Below is a small trained network, with its code and all its weights. Each question gives an input and a class and asks what happens when units are switched off, that is, made to give their printed mean instead of their output.

import numpy as np


def w(rows, s, z=0):
    codes = np.array(rows[::2]) - 128.0
    scale = np.full(codes.shape[1], s)
    scale[-1] = z or s
    return codes * scale


def f(y):
    return np.maximum(y, 0)


def log_softmax(a):
    a = a - a.max(-1, keepdims=True)
    return a - np.log(np.exp(a).sum(-1, keepdims=True))


def net(x, mask):
    res = np.array(x, float).reshape(1, 6) / 4 @ E
    y = f(res @ A[0][:, :-1].T + A[0][:, -1])
    res = res + np.where(mask, y, B[0][:, -1]) @ B[0][:, :-1]
    return log_softmax(res[-1] @ U[:, :-1].T + U[:, -1])


A, B = {}, {}
E = w([
[53,61,74,254,211,79,172],'x0',
[50,21,176,108,41,137,44],'x1',
[163,110,139,139,123,120,148],'x2',
[105,152,123,146,99,116,130],'x3',
[147,110,144,120,141,125,143],'x4',
[136,167,200,197,185,19,31],'x5',
],0.011)
A[0] = w([
[145,135,141,66,84,99,56,165],'n0',
[64,41,77,177,96,118,127,162],'n1',
[143,157,104,155,166,146,151,139],'n2',
[147,215,51,118,222,150,185,253],'n3',
[193,232,129,68,151,112,174,221],'n4',
[87,197,117,84,58,152,169,220],'n5',
[128,182,174,135,146,89,60,164],'n6',
[155,229,210,109,132,143,82,181],'n7',
[124,176,146,183,192,55,102,151],'n8',
[138,69,108,106,40,254,103,239],'n9',
[146,160,211,154,172,64,60,170],'n10',
[60,72,46,235,190,146,221,201],'n11',
[156,103,197,77,79,176,90,186],'n12',
[128,92,90,124,136,142,86,119],'n13',
[144,111,174,155,155,81,85,139],'n14',
[137,165,114,112,121,207,188,181],'n15',
[72,52,179,166,119,119,105,131],'n16',
[128,131,197,124,112,99,66,148],'n17',
],0.012,0.0075)
B[0] = w([
[130,111,130,145,59,136,78,190],'n0',
[74,87,142,71,173,152,137,200],'n1',
[130,168,180,145,109,133,122,164],'n2',
[136,246,172,205,132,115,163,227],'n3',
[201,213,113,129,113,135,169,206],'n4',
[163,111,110,119,106,108,196,186],'n5',
[153,123,113,132,138,182,104,191],'n6',
[170,145,90,135,99,181,97,199],'n7',
[140,189,151,153,202,130,63,202],'n8',
[121,95,106,98,100,99,177,223],'n9',
[140,138,120,161,123,178,49,211],'n10',
[74,130,182,148,169,111,178,252],'n11',
[122,114,131,117,63,98,144,203],'n12',
[136,108,140,92,124,166,137,144],'n13',
[101,105,140,143,153,167,59,178],'n14',
[156,140,96,153,104,81,193,184],'n15',
[72,68,103,126,155,155,110,192],'n16',
[111,117,150,152,78,143,65,186],'n17',
],0.013,0.024)
U = w([
[211,188,36,151,93,40,197,101],'0',
[60,166,170,204,142,85,237,167],'1',
[216,206,76,155,108,206,108,129],'2',
[114,202,140,182,255,65,72,114],'3',
[110,57,92,49,24,80,180,203],'4',
[23,42,79,36,208,144,221,180],'5',
[106,86,106,183,18,168,60,123],'6',
[37,46,104,141,212,179,71,3],'7',
],0.0074,0.003)

Each question gives the input, the list of numbers given to net, and the class t.
The units are the neurons (one row each of A and B). Each row of codes is followed by its name. A weight is (code - 128) times the scale printed after its matrix; where a second scale follows, it is the last column's (A, B and U).
mask holds one flag per neuron, in row order. A switched-off neuron (its flag False) gives its mean, the last column of its row in B, instead of its output. The means were averaged over made-up inputs and are rounded, as every weight is.
A unit's drop is (log p(t) with every unit on - log p(t) with that unit switched off) / (log p(t) with every unit on - log p(t) with every unit switched off).
The circuit of an input: a set's keep is (log p(t) with only the set's units on - log p(t) with every unit switched off) / (log p(t) with every unit on - log p(t) with every unit switched off). Starting from the 12 units with the biggest drops (on a tie, the unit counted first), units are removed one at a time, each time the one whose removal leaves the highest keep (on an exact tie, the one counted first), for as long as the keep stays at least 0.8.
units of the circuit, in order: the units of the circuit, biggest drop first
top k neurons: the k neurons with the biggest drops, biggest first
drop of u: that unit's drop, to one decimal
input [-3,1,-2,-7,8,8], class 6: units of the circuit, in order	n17
input [-7,1,6,6,-3,8], class 6: top 4 neurons	n17; n0; n3; n12
input [-7,1,0,-2,-8,2], class 6: top 2 neurons	n0; n3
input [0,-6,-2,4,3,-8], class 0: top 2 neurons	n4; n15
input [0,-7,1,2,7,-7], class 0: top 2 neurons	n4; n15
input [-6,0,8,4,3,-8], class 0: top 3 neurons	n15; n4; n1
input [6,4,-5,-6,4,1], class 7: top 2 neurons	n9; n5
input [4,1,-5,7,-5,-1], class 5: top 2 neurons	n3; n1
input [1,8,6,0,3,-5], class 5: top 2 neurons	n1; n16
input [6,-3,8,8,-8,2], class 3: drop of n8	0.7
input [1,0,8,-6,5,-7], class 1: drop of n7	0.4
input [-4,0,-2,1,5,-8], class 0: drop of n15	0.2
input [-8,0,3,-2,-3,-1], class 0: top 2 neurons	n4; n1
input [-2,0,3,2,-7,-8], class 0: units of the circuit, in order	n15
